Here is a tiny trained network, its code and every weight. The questions are about switching its units off for an input and a target symbol, where a switched-off unit gives its printed mean instead of its output.

import numpy as np


def w(rows, s, z=0):
    codes = np.array(rows[::2]) - 128.0
    scale = np.full(codes.shape[1], s)
    scale[-1] = z or s
    return codes * scale


def f(y):
    return y / 2 * (1 + np.tanh(0.7978845608 * (y + 0.044715 * y**3)))


def softmax(a):
    e = np.exp(a - a.max(-1, keepdims=True))
    return e / e.sum(-1, keepdims=True)


def log_softmax(a):
    a = a - a.max(-1, keepdims=True)
    return a - np.log(np.exp(a).sum(-1, keepdims=True))


def net(x, mask):
    ids = ['αεζμξσω'.index(c) for c in x.split()]
    T = len(ids)
    res = E[ids] + P[:T]
    u = 0
    for l in range(3):
        r = res
        for j in range(2):
            rows = slice(3 * j, 3 * j + 3)
            q, k, v = (r @ M[l][rows].T for M in (Q, K, V))
            z = softmax(np.where(np.tri(T) > 0, q @ k.T / 3**0.5, -1e9)) @ v
            o = O[l][rows]
            res = res + np.where(mask[u + j], z, o[:, -1]) @ o[:, :-1]
        u += 2
        y = f(res @ A[l][:, :-1].T + A[l][:, -1])
        res = res + np.where(mask[u : u + 8], y, B[l][:, -1]) @ B[l][:, :-1]
        u += 8
    return log_softmax(res[-1] @ U[:, :-1].T + U[:, -1])


Q, K, V, O, A, B = {}, {}, {}, {}, {}, {}
E = w([
[100,86,188,187,133,38],'α',
[89,158,212,181,41,156],'ε',
[156,102,136,80,152,27],'ζ',
[134,87,33,70,67,132],'μ',
[244,87,235,154,116,153],'ξ',
[168,70,182,79,235,247],'σ',
[239,171,116,33,118,191],'ω',
],0.015)
P = w([
[146,111,158,2,163,50],'0',
[148,118,152,45,148,83],'1',
[144,122,141,76,141,101],'2',
[135,132,131,101,141,110],'3',
[131,141,126,116,137,120],'4',
[126,146,121,132,133,126],'5',
[122,150,119,142,126,132],'6',
[116,151,116,151,123,138],'7',
[111,155,114,161,120,141],'8',
[110,154,114,168,117,148],'9',
[107,155,113,177,112,154],'10',
[106,154,112,183,110,156],'11',
[103,156,111,188,109,159],'12',
[101,154,111,190,104,164],'13',
],0.0087)
Q[0] = w([
[50,139,106,75,97,123],'0.h1',
[94,165,193,81,106,73],'0.h1',
[224,127,42,112,143,119],'0.h1',
[97,88,125,115,117,177],'0.h2',
[1,47,168,135,177,152],'0.h2',
[77,178,70,85,154,147],'0.h2',
],0.0055)
K[0] = w([
[80,131,100,129,123,152],'0.h1',
[95,121,147,131,202,101],'0.h1',
[135,60,62,122,149,126],'0.h1',
[163,67,107,135,116,163],'0.h2',
[67,90,151,120,182,168],'0.h2',
[88,172,4,109,211,182],'0.h2',
],0.011)
V[0] = w([
[27,115,157,52,103,164],'0.h1',
[2,132,101,107,150,61],'0.h1',
[169,161,152,233,95,133],'0.h1',
[77,131,163,126,54,60],'0.h2',
[160,157,160,71,188,149],'0.h2',
[123,223,125,112,182,113],'0.h2',
],0.0087)
O[0] = w([
[72,50,76,93,202,124,157],'0.h1',
[3,57,128,150,96,143,2],'0.h1',
[27,178,146,183,62,17,36],'0.h1',
[170,93,191,51,184,78,100],'0.h2',
[2,20,117,151,111,26,232],'0.h2',
[108,127,101,133,80,124,80],'0.h2',
],0.0061,0.0047)
A[0] = w([
[123,111,174,113,48,105,183],'0.n1',
[121,64,27,157,127,205,185],'0.n2',
[124,126,129,73,81,82,100],'0.n3',
[123,88,63,162,111,21,173],'0.n4',
[14,86,157,126,123,5,2],'0.n5',
[147,136,177,139,207,149,126],'0.n6',
[94,120,60,118,52,83,106],'0.n7',
[69,154,115,204,104,73,79],'0.n8',
],0.011,0.0044)
B[0] = w([
[30,235,75,102,211,140,174],'0.n1',
[139,223,220,160,87,102,255],'0.n2',
[195,116,111,104,201,195,147],'0.n3',
[156,33,95,34,208,99,174],'0.n4',
[124,194,192,178,46,99,166],'0.n5',
[182,31,109,173,217,125,180],'0.n6',
[198,120,174,106,152,212,157],'0.n7',
[122,2,95,140,177,160,152],'0.n8',
],0.0078,0.0084)
Q[1] = w([
[122,126,121,46,35,90],'1.h1',
[155,221,94,162,137,2],'1.h1',
[104,204,182,135,154,35],'1.h1',
[95,100,172,157,155,90],'1.h2',
[206,117,74,98,135,146],'1.h2',
[94,100,86,52,200,134],'1.h2',
],0.0066)
K[1] = w([
[134,121,162,79,28,153],'1.h1',
[158,111,142,169,54,102],'1.h1',
[98,133,109,191,101,129],'1.h1',
[96,108,124,176,111,60],'1.h2',
[192,92,122,125,99,138],'1.h2',
[83,69,99,2,131,134],'1.h2',
],0.0084)
V[1] = w([
[139,87,105,143,102,220],'1.h1',
[202,142,139,183,1,29],'1.h1',
[69,164,61,44,119,222],'1.h1',
[166,125,124,140,170,84],'1.h2',
[179,178,60,189,84,201],'1.h2',
[65,185,147,154,169,143],'1.h2',
],0.0071)
O[1] = w([
[54,194,93,140,187,32,80],'1.h1',
[6,71,88,103,91,149,41],'1.h1',
[107,196,30,146,89,123,2],'1.h1',
[94,95,209,255,178,154,228],'1.h2',
[54,116,151,88,70,192,10],'1.h2',
[65,97,147,141,170,236,50],'1.h2',
],0.0064,0.0044)
A[1] = w([
[78,188,223,169,99,127,240],'1.n1',
[157,117,126,130,138,55,52],'1.n2',
[108,218,96,161,18,132,84],'1.n3',
[11,141,118,191,33,199,106],'1.n4',
[73,195,85,161,70,134,51],'1.n5',
[99,90,77,140,90,88,84],'1.n6',
[131,180,120,148,111,69,88],'1.n7',
[94,134,102,35,173,115,4],'1.n8',
],0.011,0.002)
B[1] = w([
[85,186,49,150,120,5,235],'1.n1',
[70,113,136,116,118,189,254],'1.n2',
[79,144,49,111,147,37,180],'1.n3',
[170,66,220,152,78,185,189],'1.n4',
[146,67,74,135,200,204,148],'1.n5',
[72,155,146,64,172,196,116],'1.n6',
[63,145,125,138,98,161,131],'1.n7',
[170,61,85,168,99,189,134],'1.n8',
],0.011,0.0065)
Q[2] = w([
[36,133,199,42,178,104],'2.h1',
[72,88,36,234,105,97],'2.h1',
[151,108,117,146,212,142],'2.h1',
[157,96,193,177,126,183],'2.h2',
[249,136,120,30,87,115],'2.h2',
[175,123,141,48,254,98],'2.h2',
],0.0089)
K[2] = w([
[166,134,182,55,101,38],'2.h1',
[3,91,103,175,106,75],'2.h1',
[138,60,152,110,158,110],'2.h1',
[141,120,153,162,110,153],'2.h2',
[204,137,167,81,25,121],'2.h2',
[148,87,99,72,181,142],'2.h2',
],0.012)
V[2] = w([
[166,164,177,83,111,133],'2.h1',
[11,29,179,102,120,1],'2.h1',
[123,94,36,81,197,32],'2.h1',
[36,242,111,102,168,163],'2.h2',
[44,94,120,130,99,224],'2.h2',
[168,33,178,241,104,233],'2.h2',
],0.0059)
O[2] = w([
[160,69,115,177,71,88,168],'2.h1',
[85,104,3,199,112,202,102],'2.h1',
[140,45,216,253,136,73,113],'2.h1',
[217,15,145,156,147,105,3],'2.h2',
[102,103,109,63,192,53,20],'2.h2',
[186,167,101,170,182,35,200],'2.h2',
],0.0048,0.0079)
A[2] = w([
[177,98,155,92,160,250,11],'2.n1',
[133,154,118,107,67,153,77],'2.n2',
[175,142,145,123,137,220,148],'2.n3',
[168,162,166,103,141,153,173],'2.n4',
[175,88,94,172,172,172,114],'2.n5',
[69,128,78,94,119,88,110],'2.n6',
[87,149,56,177,99,82,106],'2.n7',
[90,171,85,84,115,84,2],'2.n8',
],0.016,0.0079)
B[2] = w([
[116,94,6,117,49,17,186],'2.n1',
[28,161,183,180,121,148,163],'2.n2',
[155,66,162,59,254,101,206],'2.n3',
[140,89,136,214,71,180,249],'2.n4',
[180,176,120,132,86,165,184],'2.n5',
[140,201,204,65,165,164,149],'2.n6',
[172,138,100,36,216,133,200],'2.n7',
[104,40,97,198,113,82,146],'2.n8',
],0.0084,0.017)
U = w([
[75,72,155,137,128,118,66],'α',
[139,163,125,84,109,113,120],'ε',
[150,69,97,103,82,146,181],'ζ',
[109,93,101,133,101,190,142],'μ',
[116,101,117,129,101,162,5],'ξ',
[121,147,97,167,64,126,224],'σ',
[135,105,157,122,96,249,207],'ω',
],0.015,0.0025)

Each question gives the input, a string of symbols that net reads in full, and the target symbol t.
The units are the heads (3 rows each of Q, K, V and O) and the neurons (one row each of A and B). Each row of codes is followed by its name. A weight is (code - 128) times the scale printed after its matrix; where a second scale follows, it is the last column's (O, A, B and U).
mask holds one flag per unit, layer by layer, with each layer's heads first. A switched-off unit (its flag False) gives its mean, the last column of its rows in O or B, instead of its output. The means were averaged over made-up inputs and are rounded, as every weight is.
A unit's drop is (log p(t) with every unit on - log p(t) with that unit switched off) / (log p(t) with every unit on - log p(t) with every unit switched off).
The circuit of an input: a set's keep is (log p(t) with only the set's units on - log p(t) with every unit switched off) / (log p(t) with every unit on - log p(t) with every unit switched off). Starting from the 12 units with the biggest drops (on a tie, the unit counted first), units are removed one at a time, each time the one whose removal leaves the highest keep (on an exact tie, the one counted first), for as long as the keep stays at least 0.8.
units of the circuit, in order: the units of the circuit, biggest drop first
top k neurons: the k neurons with the biggest drops, biggest first
heads that matter: for each layer, one digit per head in row order, 1 if its drop is at least 0.15 and else 0, layers parted by /
input ε ζ ε α ζ μ α α ζ, target ω: heads that matter : 11 / 10 / 01
input ω ω ζ σ μ ω μ σ σ ω σ μ σ, target ε: top 4 neurons : 1.n1, 0.n2, 0.n4, 1.n2
input σ ξ μ ε ε ε μ μ μ ω ε, target μ: top 2 neurons : 0.n8, 1.n4
input ε ω ω ε ε ξ ω μ ζ ε μ ω, target ε: top 3 neurons : 1.n3, 0.n4, 0.n6
input ω μ μ σ ω σ ε, target ε: units of the circuit, in order : 1.n1, 2.n7
input ξ ξ ω ξ ω ω μ ω α ξ ω μ, target ω: top 4 neurons : 0.n2, 0.n4, 0.n6, 0.n7
input μ ω μ ξ μ μ μ ε ξ ξ ξ ξ, target ε: top 4 neurons : 1.n4, 1.n1, 0.n4, 2.n4
input μ μ ε ω μ, target σ: heads that matter : 11 / 10 / 10
input μ μ α ω ω ζ, target ζ: top 3 neurons : 1.n1, 0.n4, 1.n8
input μ ξ μ α μ ω ξ μ ξ ε ζ ω ω α, target μ: top 2 neurons : 0.n8, 0.n4
input σ ε σ μ μ ζ ε ξ ω ω ω, target σ: heads that matter : 11 / 11 / 00
input α μ ζ σ ω ω μ α, target μ: top 2 neurons : 0.n2, 0.n5
input α ξ ω, target ζ: units of the circuit, in order : 2.n1, 1.n1
input ε μ σ ε α ξ ω μ ω σ σ, target σ: heads that matter : 01 / 00 / 01
input α ζ μ σ ω ω μ ε μ ζ ω μ ζ, target ω: units of the circuit, in order : 2.n1, 1.n1
input μ ξ ω ω ζ ω ε μ μ, target σ: top 3 neurons : 0.n7, 0.n4, 0.n6
input ε ξ ω, target ζ: top 2 neurons : 2.n1, 1.n1
input ξ ε ω ω μ α ω μ ε ω, target ε: heads that matter : 01 / 11 / 00
input ω α ξ ω ε α ε ω ζ, target ζ: heads that matter : 01 / 10 / 00
input ζ σ σ ε μ ω μ ω μ α ξ σ σ ω, target σ: heads that matter : 11 / 00 / 00
input ξ ε ε ξ ω ξ ζ ξ, target ε: heads that matter : 10 / 01 / 11
input μ ζ ε ε μ σ ε, target μ: heads that matter : 11 / 01 / 11
input ξ μ μ ω μ μ, target ε: top 2 neurons : 0.n6, 1.n3
input ω ζ α ξ ξ μ ζ μ ε ε μ μ, target ε: heads that matter : 01 / 10 / 00
input ξ ε ω μ ε ζ α ε μ σ, target ζ: top 4 neurons : 2.n1, 0.n6, 2.n3, 1.n1
input μ ζ μ ξ μ σ ω ζ ω, target ω: heads that matter : 11 / 00 / 00
input ξ σ α μ ω α ξ ω ζ μ ξ, target σ: top 3 neurons : 0.n2, 0.n4, 0.n6
input μ ξ ω ξ ζ μ α ε μ σ ε ε ω α, target ε: top 3 neurons : 1.n4, 0.n5, 2.n4
input α μ σ ω σ ξ ω σ ξ ω ζ μ ε ξ, target σ: top 3 neurons : 0.n2, 0.n4, 1.n1
input μ ζ ω α μ ζ ω, target ω: heads that matter : 01 / 00 / 00
